array([-0.1,  1.4, -1.5, -0.8, -0.9]) ans = -0.9, -0.1

array([-181.4,  114.6,  -24.5,  -69.1,  -46.8]) ans = -46.8, -181.4

array([[ -58.2, -186.0,   70.3,  -93.8,  124.9],
       [   6.6, -109.6, -109.7,  187.4,  -96.9],
       [ 143.4,  -38.4,    7.9, -150.2, -124.7]]) ans = 124.9, 143.4

array([-142.908,  -59.235,  165.928,  -41.578, -128.209, -154.234]) ans = -154.234, -142.908

array([[-10.1,  12.1,  -7.7, -13.2,   8.6],
       [ 13.3,  14.6,  -8.2,  12.9, -14.0]]) ans = 8.6, 13.3

array([[-0.41, -0.18,  0.04, -0.27,  0.29,  0.23, -0.28],
       [-1.72, -0.80, -0.47, -0.40, -0.44,  1.38, -0.78],
       [ 0.26,  0.19, -0.09, -0.03, -0.13, -0.51, -0.28]]) ans = -0.28, 0.26

array([[  2.8,  -3.8,  -1.9,  -4.6],
       [ 11.2,  -8.5,  -2.1, -11.3]]) ans = -4.6, 11.2

array([ 1.4, -1.0,  1.0, -0.5]) ans = -0.5, 1.4
---
[[8 2 2 1 2 1]
 [7 7 4 2 2 4]] yields 1

[2654 2183 7174 8955 9922] yields 7174

[[ 274 -257   51   78 -164]
 [ -65  248 -269 -386 -526]
 [-232  133  -56  675 -123]] yields 51

[9828 6049 4124 3189] yields 6049

[9328 6834 3177 6075] yields 6834

[6 9 4 6 2 6 3] yields 2
---
223	608	433	274	839 ans = 433, 839
703	775	99	568	524 ans = 99, 775
23	95	69	91	24 ans = 69, 95
20	91	89	18	11 ans = 89, 91
22	2	37	-4	-27	-22	-13 ans = -4, 37
22	82	35	9	91 ans = 35, 91
---
0.635 2.334 0.880 5.515 0.810 --> 0.635, 0.810

1.987 1.425 1.631 1.986 -1.705 1.692 2.137
-1.002 -5.117 -1.356 -0.175 5.238 -1.402 -5.255
--> 1.987, -5.255

1.787 1.121 -4.679 -1.760 --> 1.787, -1.760

-1.121 1.447 -1.518 -0.058 -5.179 0.912
-3.213 0.790 -4.475 -2.130 -0.186 2.694
-1.913 1.807 -2.659 -0.719 -4.447 1.075
--> -1.121, 1.075

0.782 -2.880 -1.285 -1.063 1.704 -1.045
-1.837 -1.358 -1.230 4.210 0.228 4.004
-1.985 -0.249 -0.613 3.897 -0.503 3.690
--> 0.782, 3.690

-0.135 -4.798 0.742 1.576
0.158 2.468 1.439 0.698
-1.978 -0.938 2.335 0.979
--> -0.135, 0.979

-0.498 5.959 -4.777 1.805
2.348 1.918 -5.919 5.036
--> -0.498, 5.036

0.430 -0.674 -2.945 -5.061 -1.856 -0.614 0.054 --> 0.430, 0.054

-3.877 -5.645 5.075 -3.746 -2.320 3.271 4.181 --> -3.877, 4.181

-1.352 -0.701 2.534 -5.115 -2.444 --> -1.352, -2.444
---
3.170 -0.233 -4.912 2.848 0.603 -1.419 → 0.603

-4.205 4.843 -0.650 3.233 1.633 -2.732 2.857 → 1.633

-3.288 -3.399 -3.552 -2.518 -2.586 4.171 -4.429 → -2.586

-1.930 1.314 -0.750 -3.389 5.688 5.324 3.652 → 5.688

1.228 3.700 4.063 -4.014 -0.176 4.209 -3.228
-1.898 -1.014 -3.665 2.914 -2.888 1.920 0.600
0.618 -1.057 0.181 0.848 1.123 -3.891 0.716
→ -0.176

1.294 3.673 2.813 2.168 2.458 3.543
-4.919 -3.929 1.296 0.871 3.442 4.383
→ 2.458
---
[-12 -14 -47  16  28 -30] ans = -47

[[6720 2835 8048 5843]
 [7753 6547 8781 4586]] ans = 8781

[159 128 229 247 185  17 220] ans = 229

[9 6 7 1] ans = 7

[[ 20 -23 -26  34 -29  43]
 [ 20 -23 -45  14  12  43]] ans = -45

[[ 98 247 142  76]
 [180 122  86 214]
 [216   5  76 170]] ans = 76

[[301 180 485 176 154 773]
 [ 69 390 251   7 392 489]] ans = 251

[23 32 77 28 51] ans = 77

[-656 -602  516 -580 -114] ans = 516
